Below are the code and all the weights of a small trained network. Each question names an input and a class and asks about switching units off, where a switched-off unit gives its printed mean instead of its output.

import numpy as np


def w(rows, s, z=0):
    codes = np.array(rows[::2]) - 128.0
    scale = np.full(codes.shape[1], s)
    scale[-1] = z or s
    return codes * scale


def norm(h):
    return h / np.sqrt((h * h).mean(-1, keepdims=True) + 1e-5)


def f(y):
    return np.maximum(y, 0)


def log_softmax(a):
    a = a - a.max(-1, keepdims=True)
    return a - np.log(np.exp(a).sum(-1, keepdims=True))


def net(x, mask):
    res = np.array(x, float).reshape(1, 2) / 4 @ E
    u = 0
    for l in range(2):
        y = f(norm(res) @ A[l][:, :-1].T + A[l][:, -1])
        res = res + np.where(mask[u : u + 8], y, B[l][:, -1]) @ B[l][:, :-1]
        u += 8
    return log_softmax(norm(res)[-1] @ U[:, :-1].T + U[:, -1])


A, B = {}, {}
E = w([
[44,183,150,167,199,87,2],'x0',
[171,107,74,199,124,113,112],'x1',
],0.0098)
A[0] = w([
[87,165,159,22,121,119,162,4],'0.n0',
[219,71,97,131,106,184,184,117],'0.n1',
[177,77,104,140,112,132,121,59],'0.n2',
[127,83,88,126,109,190,199,138],'0.n3',
[94,117,222,32,90,134,188,59],'0.n4',
[90,168,254,143,120,121,145,127],'0.n5',
[210,185,72,176,104,119,106,155],'0.n6',
[225,89,136,144,42,94,181,95],'0.n7',
],0.009,0.0034)
B[0] = w([
[175,182,46,130,112,203,77,181],'0.n0',
[102,105,191,62,187,1,196,254],'0.n1',
[183,161,120,17,196,141,60,169],'0.n2',
[125,117,180,160,123,109,161,221],'0.n3',
[64,92,7,92,161,191,95,218],'0.n4',
[216,137,148,91,150,173,93,175],'0.n5',
[119,159,64,109,94,199,127,195],'0.n6',
[31,141,144,98,195,125,208,243],'0.n7',
],0.0091,0.0098)
A[1] = w([
[176,114,119,189,88,194,82,73],'1.n0',
[106,122,50,55,173,103,156,144],'1.n1',
[131,155,28,245,196,146,152,82],'1.n2',
[95,116,113,242,2,98,97,155],'1.n3',
[86,31,158,181,151,21,235,124],'1.n4',
[81,148,79,191,47,198,107,106],'1.n5',
[62,164,203,238,139,74,94,250],'1.n6',
[210,173,135,118,55,126,76,161],'1.n7',
],0.0082,0.0023)
B[1] = w([
[112,146,134,168,67,95,96,154],'1.n0',
[166,102,135,125,127,169,56,254],'1.n1',
[74,83,84,130,92,168,138,177],'1.n2',
[90,11,29,174,35,95,146,149],'1.n3',
[142,61,132,116,78,28,188,232],'1.n4',
[92,55,134,205,60,116,122,167],'1.n5',
[187,127,137,161,125,90,177,178],'1.n6',
[141,90,151,171,169,56,187,150],'1.n7',
],0.012,0.009)
U = w([
[110,69,95,218,64,95,119,123],'0',
[129,177,200,152,75,191,164,3],'1',
[125,135,89,62,156,252,73,237],'2',
[171,162,148,120,65,149,133,4],'3',
[179,187,185,178,182,71,80,157],'4',
[117,65,124,60,136,90,204,200],'5',
[110,186,155,142,108,162,150,13],'6',
],0.017,0.0047)

Each question gives the input, the list of numbers given to net, and the class t.
The units are the neurons (one row each of A and B). Each row of codes is followed by its name. A weight is (code - 128) times the scale printed after its matrix; where a second scale follows, it is the last column's (A, B and U).
mask holds one flag per neuron, layer by layer. A switched-off neuron (its flag False) gives its mean, the last column of its row in B, instead of its output. The means were averaged over made-up inputs and are rounded, as every weight is.
A unit's drop is (log p(t) with every unit on - log p(t) with that unit switched off) / (log p(t) with every unit on - log p(t) with every unit switched off).
unit that matters most: the unit with the biggest drop
k most important neurons: the k neurons with the biggest drops, biggest first
k most important neurons of layer l: the k neurons of layer l with the biggest drops, biggest first
drop of u: that unit's drop, to one decimal
input [1,2], class 0: 2 most important neurons -> [0.n1; 0.n7]
input [4,-4], class 4: 3 most important neurons -> [0.n4; 0.n7; 1.n7]
input [4,-1], class 4: unit that matters most -> 0.n4
input [5,-5], class 4: 4 most important neurons of layer 0 -> [0.n4; 0.n7; 0.n6; 0.n2]
input [8,-8], class 4: 4 most important neurons -> [0.n4; 0.n6; 0.n7; 1.n6]
input [1,5], class 0: 4 most important neurons of layer 0 -> [0.n1; 0.n7; 0.n4; 0.n6]
input [1,-1], class 4: 2 most important neurons -> [0.n7; 0.n5]
input [6,-7], class 2: 2 most important neurons of layer 0 -> [0.n3; 0.n1]
input [8,3], class 0: 4 most important neurons -> [0.n1; 0.n2; 0.n7; 1.n3]
input [4,2], class 0: 3 most important neurons -> [0.n1; 0.n2; 0.n7]
input [7,3], class 0: 3 most important neurons of layer 0 -> [0.n1; 0.n2; 0.n7]
input [1,1], class 0: 2 most important neurons -> [0.n1; 0.n7]
input [1,3], class 0: 3 most important neurons of layer 0 -> [0.n1; 0.n7; 0.n4]
input [0,1], class 2: most important neuron of layer 1 -> [1.n4]
input [8,0], class 4: drop of 0.n4 -> 0.3
input [2,3], class 0: drop of 0.n1 -> 0.4
input [7,-2], class 4: drop of 0.n4 -> 0.3
